Each row has a class, written after it.
-20  23 -43 -26  40 -20  -8  24  44 -16  14 -50 -29  -2  13   2  31 -54  35  25 -46 -48   5  15  20 -57  12   2 -88   4 -48  13  26 -40  16 -15 -18 -11  -9 -39 -26  26  29  12 -> D
  2  46 -47 -29  33 -96  55  15  11  37 -63 -53   2  50  28  -8  35  -6  86 -14 -44   3 -14 -31   8 -59  45 -28   7  24 -35 -55 -26 -13  -9  -4  29 -15 -12 -15  14  31  57  15 -> D
-12  14  -8 -45   9  19   3  56  20 -25  19 -53  -2  43  19   4  15 -48 -12  17  -7 -28  34  26  51 -52 -35 -16 -72  22  -7  24  50 -29  -8 -37 -42 -11  -5 -10  -8  11  -3  32 -> G
 -7  34 -48 -37  37 -36  34  33  30  34 -40 -50  -5  30  18 -10  23   0 106 -13 -39   8   6 -28  19 -77  36 -19   5  14 -18 -45  -5  -3  -6  20  19 -23 -14 -20  -1  29  44 -11 -> F
-21  16 -30 -44   0 -58  19  57  -6 -16 -42 -22  -3  71  15 -33  25 -63 -16  10 -36   4  15  25  19 -75 -17 -38 -53  25 -25  -5  44 -71 -24 -11 -35  -2  -1   7  -9  10  17  10 -> T
 19  62 -42 -36  24 -34  61  31  29  27 -40 -29   7  47  35 -10  37 -35  76 -12 -30 -13  13 -16  27 -48  13 -31  27  43 -19 -53 -11 -14   4   8  15  -4 -32  -6  14  28  33  18 -> S
 -18   40  -20  -27   50   50  -39   87   70    3    7  -70   20   -6   22   -4   11  -52   14   20   -7  -69   32   10   33  -74   31    6 -105   19    5   38    7  -30   17   -7  -47  -16   -4   -4  -42   26   47   26 -> W
 18  48 -41 -32  18 -46  59  23  33  19 -26 -29   0  34  19  -9  45 -19  89 -12 -54   8   9 -10  14 -54  14 -36  13  26 -28 -64 -12 -13   8 -11  25  -6 -24 -17  16  29  45   7 -> S
  8  51 -33 -38  12 -59  35  26  18  37 -46 -40   4  57  30 -24  27  -8  72 -22 -50   0   4  -4  38 -58  22 -25  28  43   2 -49 -16 -17 -18   3  12  -2 -12   0  18  20  38   7 -> V
-16  37 -42 -47  46 -43  58  54  33  27 -19 -50  -9  14  25  -5  50  -6  84 -20 -60   8   5   4  17 -63  43 -26 -17  28 -15 -49 -26 -25 -25  -6  16  -9 -10  -9  18  25  41  11 -> W
 -2  55 -25 -41  38 -45  50  24  15  19 -43 -42   3  47  26 -13  34 -23  97  -5 -46 -19   2 -14  19 -34  29 -16  19  19 -17 -42 -23   2 -15   7  16 -12 -28 -18   0  30  52   5 -> D
-24  10  -2 -40  18  -4  18  62   7 -28  23 -14 -15  17  15 -19  35 -55  11   8 -49 -42  46  60  35 -72 -17   0 -64  22 -23   7  44 -51 -21 -52 -34   6 -39 -21 -27  24   7  30 -> M
-12  52 -20 -36  47 -33  58  47  13  24 -48 -38 -10  56  22 -21  42  -9  98 -28 -55  13  23 -18  29 -82  50 -12  15  27   3 -53 -30 -18 -12  -6   6  -7 -33 -17  13  37  59  20 -> T
 13  55 -47 -19  32   1  28  32  58  22   0 -58   8   3  23  -9  30 -23 101  -6 -30 -16  14 -13  23 -38  51 -15   0  21   0 -48 -21   1  29  12  17 -14 -27 -25  -2  37  51  -2 -> S
-20   8 -24 -42 -15 -23   9  65  57 -28   3 -45 -24   7  16  -7  48 -29  18   5 -40 -54  29  28  40 -63 -18 -21 -63  18 -12  13  42 -44   3 -15 -33  -3   1 -21 -16  35   5  15 -> R
-41   1  -5 -10  14 -13   5  60  30 -33  17 -29 -34  34  18  -5  44 -60  25  -1 -49 -38  36  37  47 -75 -10 -18 -72  11 -25  17  49 -81 -22 -61 -39   1  11 -21  -9  23  40  17 -> K
  1  19 -35 -13   6 -11  64  37   9  19 -44 -28 -12  18  31  -6  31   8  92 -38 -15 -15  15 -26   2 -59  51 -10 -20  22  -6 -57 -24  -6 -14  16  26  -7 -29 -17  10  27  75  -3 -> K
-37  -8  -9 -32  19 -13  -6  58  51 -17  27 -35 -34  16  15   0  25 -48  15   7 -68 -44  43  31  33 -50 -38   7 -82  14  -3  20  31 -48  -1 -58 -26   8  -5 -28 -26  40 -11  33 -> F
-17   8   1 -36  19   1  -7  72  63 -12   8 -32 -21   6   7  -3  44 -38  30  14 -60 -42  36  23  38 -71 -25 -13 -80  20   3   5  10 -58   5 -51 -34   4   9  -8 -10  13  39  30 -> W
-16  33 -25 -54  20 -42   8  63  21  -3 -29 -59  -2  43   9 -15  22 -31   1  18 -49 -37  17  14  31 -96  13 -18 -81   2 -20  14  22 -52  -6 -30 -41  -8 -19 -10   1  12  13  33 -> T
 11  50 -30 -55  29 -37  57  45  20  20 -14 -54   1  49  15 -11  34 -24  87 -10 -35  36 -13   8  30 -64  19 -23  -3  10  -4 -45   0   5 -32  11  14 -13 -31 -17  21   6  42  -8 -> G
  -9    1  -29  -23   32   42  -15   36   39  -21   -4  -26  -19   -2   11   -4   33  -51   27   22  -39  -59   12   16   13  -46   11   17 -106   13  -29   11    2  -47   24  -11  -17  -13    4  -32  -41   29   32   30 -> D
-15  19 -14 -36  10 -44   7  62  21   4  14 -52   9  22  11 -26   7 -62 -20  19 -33 -57  21  34  14 -69 -24  -1 -87  15 -23  21  23 -65 -22 -51 -28   5 -15   5   5  -7  -3  45 -> M
  6  35 -48 -58  13 -30  24  47  28  14 -46 -54   3  50  36 -18  31  -3  74  -8 -34  -6   8 -24  28 -49   8 -17   0  16   6 -44 -12 -10   8   4   1  -1  -9 -11  10  16  47  10 -> Y
 12  49 -29 -41  32 -13  42  52  25  20 -40 -56  -1  38  24 -12  23 -17 102 -11 -25  15   2  -4  38 -64  40 -16  13  14   5 -49   5  24  -6  17  11 -18 -41 -26   4  15  52 -11 -> G
-33 -16  -8 -12 -14  23  25  46  38 -33  44 -25 -50  -5  19 -12  38 -64  17   7 -63 -76  32  27  26 -72 -22  11 -82  11 -24  30  23 -88 -21 -61 -43  15 -14 -26  17  14  19  58 -> K
  0  34 -43 -58  10 -80  49  19   3  23 -81 -30  11  56  28 -13  33  -4  79 -13 -37  17 -21 -20  20 -32  32 -50   4  23 -23 -59  -9 -18 -24   9  26 -14  21  -1  10  11  52  -3 -> D
  8  16 -34 -59  -2 -11  -6  62  25 -18  -3 -55   5  44  10  -5   5 -53  -2  28 -13 -32  19  31  44 -88 -29 -16 -64  -1 -14   4  44 -23  -7 -17 -45 -14 -40 -12 -19  -3  10  13 -> G
 -7  33 -22 -70  11  27 -19  77  34  21  -4 -55  19  21  20   3  -2 -56   5  24 -29 -73  36  35  38 -63  -3  -6 -79   5  -5  20  18 -46  -3 -13 -58 -14 -32   7 -42  11  31  23 -> W
 -5  42 -36 -38  33 -91  80  50   9  37 -65 -33  -1  51  30 -14  44   8  73 -27 -66  16   0 -13  21 -87  15 -44   4  47 -26 -60 -21 -20 -33  -8  18  -8 -12   3  28  26  51  21 -> W
 13  47 -28 -41  17 -56  55  36  43  12 -31 -53  -8  48  22  -4  32 -10  94 -16 -43  22  -5 -14  37 -67  17 -29   6  14   5 -58   1   3 -15   5  20 -13 -18 -12  26   1  53 -12 -> G
-11  16 -20 -24   8   0 -13  31  35 -18   6 -16 -21  35   5 -21  37 -55   6  36 -61 -41  31  58  60 -62 -33  -1 -22  20 -18  16  35 -43  24 -67 -32  15 -17 -26  -7  17   3  34 -> V
  1  33 -45 -43  26 -51  41  34  25  39 -44 -26  -8  42  27 -15  24   1  94 -12 -43   7   2 -23  28 -76  16 -33  14  21 -11 -43  -7   2 -14   8  13 -12 -22 -21  11  26  41  -5 -> F
-17  13 -24 -34  14 -40   8  46  21 -31  -7 -23 -16  43  -2 -12  47 -38  11  10 -50   7  25  30  25 -93  -7 -11 -78   6 -17 -11  32 -82   6 -58 -37   5  -8 -23  -7  21  43  24 -> T
 11  56 -39 -41  12 -60  45  13  35  14 -22 -31  -7  40  22 -12  44 -30  99 -17 -53  11   9 -22  29 -48  10 -44  41  27 -20 -52   2 -35   3 -19  17  -4  -2 -21  24  22  49  14 -> S
-15  -3 -52 -32 -15 -30  10  51  47 -17  19 -43 -14  26   2 -12  39 -48   6  10 -47 -24  34  33  33 -76 -29 -19 -65  23 -39  -5  38 -53   8 -60 -34   9  18 -22  -5  13  16  15 -> R
-17  -1 -14 -50 -15 -22  -5  43  -9   7  11 -27   1  40   3  -7  24 -36   1  24 -19 -20  13  47  15 -68 -38  -8 -82   9 -26  30  41 -52 -38 -19 -32   1 -25  -6  -9  21  -8  21 -> F
-10  51  -7 -31  40 -49  60  53  34  38  -4 -48  -2  24  23 -15  28 -11  86 -32 -60   2  13  -6   9 -54  43 -25 -29  11  -1 -54 -14  -4 -30  -2  11 -12 -17  -6  11  23  56   1 -> M
  5  12 -25 -45  21  47 -25  72  39 -21  -6 -56  23  18  34 -13  13 -22 -11  22 -24 -67  17  13  41 -77 -26  14 -93   7   2  34  15 -53   0  -8 -64 -11 -16 -10 -45  31  14  50 -> Y
-10  45 -29 -37  37  -2  34  40  32   8 -35 -32 -16  35  18 -21  45   0 114 -17 -46   1  19 -31  29 -60  48 -23   7  14   9 -47 -13 -24   4   1   5 -11  -3 -26  18  14  73  -2 -> T
-35  22   8 -28   8 -11   0  28   8 -15  43 -37  -1  12  11  -7  24 -43  -6  14 -44 -33  29  56  42 -65 -26  11 -92  31 -19  39  44 -49 -10 -58 -30  10 -12  -5 -13  17  10  35 -> M
-14  -2 -30 -39  -5 -18  33  61  26 -27 -15 -44 -22  50  20 -15  23 -67 -14  29 -62 -44  34  30  35 -54 -50 -26 -57  12 -43   2  42 -50 -11 -50 -52   8  -3 -18   2  17 -19  47 -> Y
 -2  44 -44 -46  24 -52  47  47  41  23 -46 -50  -7   7  16  -9  31 -19  93 -10 -43 -17  11 -14  10 -63  39 -30  -6  19 -17 -49 -24  -1  -4   0  25  -6 -21 -20  10  11  57  -5 -> W
 11  19 -24 -39  -6 -48  16  55   6  15  -9 -18  -8  57  19 -20  33 -33 -15   9 -51 -35  16  26  34 -89 -36 -17 -56  31 -25   6  34 -74 -19 -43 -45   8 -28  -5   2  19   8  45 -> V
-16   9 -32 -64 -30  -8  -2  65  38  -6   4 -53   3  46  16   1  24 -41   3  15 -28 -56  42  42  58 -72 -32 -23 -54  20  -9   1  40 -60 -14 -30 -65  -4  -6  -2 -12  13   8  14 -> R
-10  34 -31 -40  17 -29  53  33  41   1 -21 -45 -27  52  22  -5  57 -14 107 -17 -71 -14  18 -18  31 -62  -5 -11  -1  17 -10 -52 -26 -26 -11 -30   3  11  -9 -30  39  20  50  32 -> Y
-16  49 -15 -49  36 -52  55  40   1  17 -39 -15  -9  67   9 -20  48 -21  94 -23 -40  55   8   6  18 -66  34 -34  29   7  -1 -71 -16  -8 -33  10   3  -2 -35  -6  22  26  63 -10 -> T
 15  46 -39 -46   8 -58  53  13  21  26 -12 -41 -18  52  11 -20  46  -8  77 -15 -80   9  12  -6  19 -71   3 -25  -4  35 -20 -54 -17 -29 -12 -33  10   3  -9 -26  38  15  46  17 -> V
  3  46 -40 -54  10 -36  35  40  32  21 -37 -63   7  43  27 -10  27 -28  84 -13 -33 -14   2 -16  17 -40  17 -17   2   1  -6 -51 -19  -5  -8  16  -3  -3 -21  -5   9  20  44  10 -> Y
-19  20 -31 -54 -18   1   2  62  42  -7  12 -68  13  44  10   6  26 -47  16   8 -40 -56  48  40  41 -79 -14  -4 -60  15 -16   5  36 -57 -16 -40 -58  -1 -16 -11 -31  20  20  10 -> R
  7  42 -30 -39  24 -33  73  42  21  25 -38 -22 -25  22  29  -8  37  -7  86 -35 -36  -6   3 -23  15 -70  42 -18  -7   9 -13 -52 -16   4 -17  17  10  -4 -39 -10  14  26  66   7 -> K
-20  14 -21 -52  14 -32 -15  68  30 -21  17 -45   0  14   8 -14  42 -50  -6  24 -52 -32  14  54  27 -71 -28 -17 -97  26 -20  15  21 -67 -10 -51 -37   3   1   0  -2   7  14  26 -> W
-17   3 -28 -18  22 -37 -19  54  52 -29  18 -48 -30  23  11  -2  37 -61   8  16 -41 -12  -3  30  32 -70 -28  -9 -76  14 -11   3  35 -57   8 -46 -22  -3   5 -25  10  -8   8   6 -> G
-33   7 -10 -28  22  -9   1  84  35 -10   2 -35   2  38  14  -3  32 -39  10  14 -59 -34  40  46  44 -68 -22 -19 -82  28 -12   1  33 -64 -10 -57 -40  -2   5   1 -21  16  33  15 -> W
-16  -3   3 -30   6  -1   0  82  17 -27   3 -22 -23   9  24 -27  36 -34  14   2 -48 -57  18  30  36 -68 -18  -8 -91   6 -10  26  42 -68 -13 -19 -37  -8  -7  -4 -20  25  29  27 -> K
-33   0   0 -26   5   7  -5  52  14 -34  17 -32 -14  26  13  -6  46 -57  28   3 -43 -14  17  59  14 -36 -39  14 -80   4 -17  -2  26 -64 -21 -24 -31  11 -15 -15 -21  41  15  27 -> Y
-21  34 -16 -26  26  11   5  60  51 -15   4 -65   0  12   4  -1  11 -45  32   6 -32 -46  40  11  25 -65  34   6 -98  -4   6   1  12 -50   7 -17 -37 -12 -25 -31 -28  29  44  10 -> T
-16   4 -26 -49  16 -19 -20  53  19   5   9 -43  -2  37  10  -7  22 -30   4  23 -57 -33  16  36  34 -99 -25   0 -83   5 -24  27  27 -67 -11 -59 -47  -7 -16 -19 -12  29   1  49 -> F
  7  23 -48 -44  23 -56  53  26  30  45 -30 -42 -20  44  18  -5  25   0  91 -11 -66  17   9 -12  18 -71  10 -28  -9  13 -10 -56 -14 -11 -18  -4  13 -14 -16 -29   9  27  38  -3 -> F
-30   4 -24 -49  11   2 -12  46  22 -30   6 -44  18  26  13  -7  21 -52   1  21 -49 -42  15  34  18 -56  12   8 -98   4 -29  24  18 -50  -2 -44 -26  -5  -5 -11 -47  29  27  29 -> D
 -8  48 -27 -52  28 -30  42  25  29  19  17 -35 -23  36   3 -14  60 -18  91 -21 -73  36   4   9  17 -57  33 -16 -10  13 -17 -43  -1 -30 -14 -10  10  -1  -5 -19  18  27  52  -4 -> V
 -9  48 -50 -22  14 -54  55  38  50  28 -30 -51   1  46  32  -4  44  -7  98 -31 -36  -4  15 -15  30 -70  25 -25  24  37 -10 -52 -19 -22  -8  -9  17  -6  -6 -21  20  30  66  -7 -> R
  5  33 -62 -64  27 -51  43  25  19  38 -36 -59   0  32  14 -15  21   8  87  -7 -40  25  -4 -20   7 -76  33 -17  -5  12 -17 -46 -13  -1 -18  14  19 -15 -19 -19  13  18  28  -2 -> F
-20   8 -49 -35 -13 -45 -13  55  45 -17   3 -59   5  31  18  -7  30 -38 -11   9 -24 -24  14  39  24 -78 -29 -23 -77  23 -21   4  43 -63 -22 -18 -47  -2  13  -5 -14  17  12   2 -> R
 10  50 -31 -33  19 -33  55  20  34  21 -21 -34  -5  46  23  -5  52 -24  96 -10 -64  -3  19  -2  31 -47   4 -25  28  37 -14 -59 -15 -33   7 -22  19  -2 -19 -12  20  27  37  21 -> S
 -5  41 -11 -24  28 -39  34  35  24  29 -25 -35  -8  26  28 -12  36 -16  95 -28 -43   0  -7   7  25 -48  23 -14  -2   5   4 -44 -27 -13 -15   7  21  -8 -19   3  10  23  71  -7 -> K
-21  29  -8 -47   4 -10   5  39  14 -14  21 -50  -5 -10   7 -12  11 -64  12  15 -36 -49  35  54  41 -69  11   6 -76  18 -22  21  41 -27 -10 -40 -37   5 -36 -24 -30  18   5  26 -> M
-15  36 -21 -45  32  13 -14  65  13   1 -25 -52  22  29  26 -17   3 -41  -5  19 -17 -52  14  36  38 -55   5  -6 -73   7  -1  13  20 -37  -9  25 -45 -22 -33  12 -35  22   3  13 -> T
-21  19 -13 -53  16  -3 -10  80  23  -4  24 -43  20   5   7 -22  22 -65 -11  22 -26  -5   8  62  15 -52  -5   2 -91  16  -4  17  17 -56 -15 -26 -41   6 -15  12 -15  16  25  25 -> W
 -9  13 -33 -34 -39 -44 -14  39  41 -20   8 -53   5  18   2 -10  29 -60   5  21 -20 -47  12  45  26 -75 -40 -20 -56   8 -29   6  38 -73  -9 -35 -51   2  -6 -14   4  12  22  16 -> R
  4  34 -53 -49  25 -39  39  30  34  39 -22 -56   0  32  16 -10  23   7  99 -12 -49   3   9 -29   0 -72  34  -2  -4  10  -5 -48 -26   1  -5   0  23 -10 -32 -21  12  21  47  -1 -> F
  5  31 -55 -35  27 -18  42  43  36   5 -57 -53 -13  33  32 -10  32  -5  90 -10 -40 -14  12 -22  17 -49  25 -15  -5   7 -11 -61 -10   6   7  24   5  -9 -22 -31  -1  33  42   4 -> Y
 -7  -6 -44 -36  18  29 -18  48  24   5  16 -34  -3  39  18  -7  29 -37  19  22 -45 -34  35  39  13 -77 -22  27 -75  19 -10  11  16 -64  -2 -51 -32   5 -29 -26 -30  24  12  32 -> F
 -5  43 -43 -41  35 -19  29  38  25  14 -38 -49  10  51  28  -9  34  -6  87 -18 -41  11   1 -11  29 -57  16  -7 -10   9  -7 -48 -15 -13  -1   6   3  -7  -8 -12  -2  30  60   9 -> Y
 14  51 -37 -45  17 -62  70  29  15  38 -22 -27 -18  59  16 -18  47 -15  71 -22 -61  23   7  -5  25 -64  14 -32   3  35 -19 -60  -6 -22 -21  -5   7   0 -15 -14  30  24  43   7 -> V
-31   6  -5 -46  -4 -40  12  56  13  -8  -1 -18 -15  20   8 -22  28 -73   8   9 -51 -14  25  55  40 -72 -12 -15 -74  26 -33   4  55 -60 -15 -59 -23  14   3   2 -14  -3  14  18 -> M
-16  21 -12 -45  20 -24  -2  59  36  -1  10 -39  -5  31  -2  -7  21 -66 -13  24 -49 -33  18  31  11 -70 -41 -12 -77  11 -19  13   0 -62 -12 -36 -38  -2  -4   6   3   4  21  35 -> W
  8  31 -51 -29  32 -61  49  41  14  53 -46 -36  -4  64  20 -17  28  10  92 -18 -56  32   7 -15  13 -81  25 -28 -11  23 -13 -60  -9  11 -17   8  17 -14 -19 -21   1  39  52  -8 -> F
  6  14 -31 -48 -34 -26   4  58  31 -20 -10 -53   7  43   2 -12  29 -32  -9  23 -29 -46  33  34  34 -86 -43 -21 -66  18 -19   2  50 -54 -11 -26 -67  -2  -8 -12 -12  16  13  22 -> R
-13  26 -12 -64 -17   8   0  43  66 -26  35 -39  10  -1   6  -3  33 -88  10  12 -34 -40   7  39  23 -25 -24  -2 -84  11  -2  11   9 -88  -8 -24 -26  12   4  10  -2  10  -2  43 -> S
-22  33 -29 -23  38  18 -24  63  36   6  38 -67  16  -6   3  -5   3 -43   6  23   2 -35  25  12   6 -57   8  11 -99   6 -15  37  19 -40  11  -8 -26 -13 -10  -9 -21  19  46  15 -> W
 12  40 -45 -36  36   0  37  45  31  10 -44 -45  -3  16  31 -14  23  -1  99 -10 -15  13 -12 -16  41 -69  44 -19   8  15   0 -46   9  18   0  35  16 -24 -28 -28   8  10  50 -11 -> G
  -6   32   -6  -39   49   21  -23   86   73   -2   24  -52    1  -30   22   -7   13  -33   12    9  -38  -74   21   17   33  -53   -1   -2 -100   -2   14   26    2  -27   16    2  -44  -22  -20   -5  -43   40   30   34 -> W
 12  53 -54 -34  13 -35  53  25  36  39 -38 -59  16  33  22  -9  28  -6  93 -20 -27   2   5  -6  20 -63  23 -12  27  29 -10 -59 -27  -3  -4  22  17 -13 -24 -13   7  28  60 -13 -> R
-11   7 -36 -42  26  33  30  55  19 -25   0 -40 -12   2  16 -17  13 -51  -5  24 -43 -48  33  31  12 -73  15 -13 -70  -3 -40   2  16 -55 -14 -23 -50 -19 -38 -29 -10  23  -4  38 -> T
 -5  39 -30 -47  24 -54  52  32   0  26 -54 -35  15  56  27 -12  38  -8  81 -11 -46   8 -14  -7   7 -36  39 -26  -8  17 -23 -48 -15 -14 -26   4  19 -13  -9  -3   4  25  55   3 -> D
 -2  27 -42 -57  38   7 -37  61  30  14   9 -47  21  38  18  -7   8 -36  -1  19 -13 -26  17  20  28 -76 -13   6 -90   2  -9  28  32 -43   7 -11 -41 -18 -15  -4 -47  30  20  18 -> F
  3  48 -48 -45  38 -30  62  42   8  33 -52 -47   3  46  32 -16  27   4  68 -17 -41   0   7 -18  24 -75  54 -26  -4  21  -7 -53 -22 -23 -18   8  -7 -17 -30 -13  19  25  41  20 -> T
